After every row comes one of two labels: whether the row has a hidden trait. Each part has its own trait and labels.
21 -1 1 -31 8 4 -15 1 1 -17 -8 2 -2 8 -5 -13 2 -20 => [40]
-11 -2 3 -22 -18 -10 -3 -1 11 -13 -9 -15 4 13 -10 -13 14 0 => [40]
-10 0 0 5 20 0 -19 8 -23 12 -5 2 11 25 7 15 5 -2 => [41]
-4 4 3 -9 14 -17 7 7 -17 2 -8 1 -1 -8 3 -14 5 4 => [40]
-17 -6 2 -19 -12 -2 -15 -1 17 -5 -2 -15 19 25 -3 3 -1 -7 => [41]
7 2 5 2 -8 -10 20 -1 16 -16 5 5 -15 -24 0 -11 -14 16 => [41]
-2 2 -7 8 -3 7 -35 9 -4 -7 -11 -5 11 32 -16 3 20 0 => [40]
-30 -6 4 -18 6 -8 -11 0 -7 6 -7 -14 17 27 5 1 5 -4 => [40]
-17 1 9 18 22 -6 5 1 -11 10 0 7 -10 3 13 14 -7 11 => [41]
11 -5 7 1 23 14 -12 -3 8 0 5 11 -5 19 5 19 -12 -12 => [41]
4 2 4 0 -3 13 -14 -10 14 -13 -8 2 -14 35 -12 6 30 -2 => [40]
19 -1 -8 -3 9 8 -32 13 -5 -7 -3 3 17 2 -8 -3 0 -18 => [41]
-20 -3 -2 -1 -2 1 -30 6 -4 -2 -9 -10 20 32 -8 6 18 -3 => [40]
-24 -11 13 -7 4 -9 3 0 36 -13 5 -4 8 22 6 16 -14 12 => [41]
13 5 -12 10 -5 0 -13 13 -15 -3 -5 -1 10 -10 -10 -14 14 2 => [41]
4 2 4 4 -11 9 11 -14 26 -13 0 5 -21 15 -7 6 11 13 => [41]
-9 1 9 10 9 -10 21 0 5 -1 7 7 -12 -17 11 8 -18 18 => [41]
15 0 -8 4 8 1 -13 16 -9 -6 2 1 15 -20 -3 -4 -10 -10 => [41]
31 1 -4 -18 -1 0 9 3 10 -18 2 1 -5 -30 -3 -24 -14 -16 => [41]

2 -1 -8 14 -3 8 -20 8 -8 -1 4 0 -27 -17 -4 -23 3 -16 -3 -19 3 18 9 => V
-7 0 -8 13 2 2 1 11 2 6 1 1 -4 0 1 5 -2 1 1 -8 10 0 7 => X
-4 0 -3 12 -13 1 -19 -2 -8 4 0 1 -4 -6 1 5 0 0 6 -5 -8 0 5 => X
-1 -1 1 -4 6 5 0 -6 -1 4 -1 0 -7 2 -2 11 2 4 5 2 3 2 4 => V
-8 -13 -2 10 -18 7 -14 1 5 1 1 3 -42 3 6 -3 5 -8 7 -8 17 3 -2 => X
-1 0 3 9 -7 -3 -13 -5 -2 0 2 -2 -6 -10 -5 6 -10 13 1 -12 -3 -4 0 => V
0 1 2 6 -27 -4 -12 -1 -1 -1 6 -4 -3 -3 -4 -6 -3 7 1 -18 -4 21 2 => V
0 0 -1 -1 -7 -1 -27 11 0 3 0 0 2 0 0 -1 -7 -3 8 -9 -7 1 0 => X
1 -13 -12 -1 -3 -2 -2 4 2 1 4 -1 -37 -9 -2 -13 0 -8 -1 -1 1 -2 1 => X
-1 -1 -10 -1 -5 -1 -37 22 -3 -1 1 6 25 6 -9 -38 -4 -28 -5 -13 -1 19 2 => X
0 2 3 12 -27 -2 3 -2 -3 -1 10 -5 -3 -5 -8 5 -27 11 5 -38 6 -5 11 => V
1 -5 0 15 -12 -5 -14 2 -10 -2 1 -4 5 -3 -4 -7 -2 0 -1 -2 -4 1 2 => X
-7 -19 -15 9 -12 -4 -29 8 3 6 -2 4 14 3 -2 -18 5 -17 6 -11 17 2 0 => X
-7 0 -2 20 -29 -1 -1 3 -8 -1 0 -2 -47 -18 -1 -8 1 -6 4 -20 0 25 10 => V
-3 -11 -2 10 -13 0 -22 13 0 0 4 6 -2 -6 0 -1 0 2 2 0 3 0 0 => V
-1 0 6 16 -2 5 1 2 -14 0 2 -2 -6 -3 -11 6 -5 10 -1 0 -4 -4 1 => V
-6 -1 -3 -7 -29 12 -17 16 2 6 5 -2 9 -18 0 -18 -2 -12 0 -1 2 25 8 => V
-4 0 1 11 0 -1 2 0 -1 0 8 2 -44 -1 -12 2 -18 4 4 -27 -2 -2 9 => V
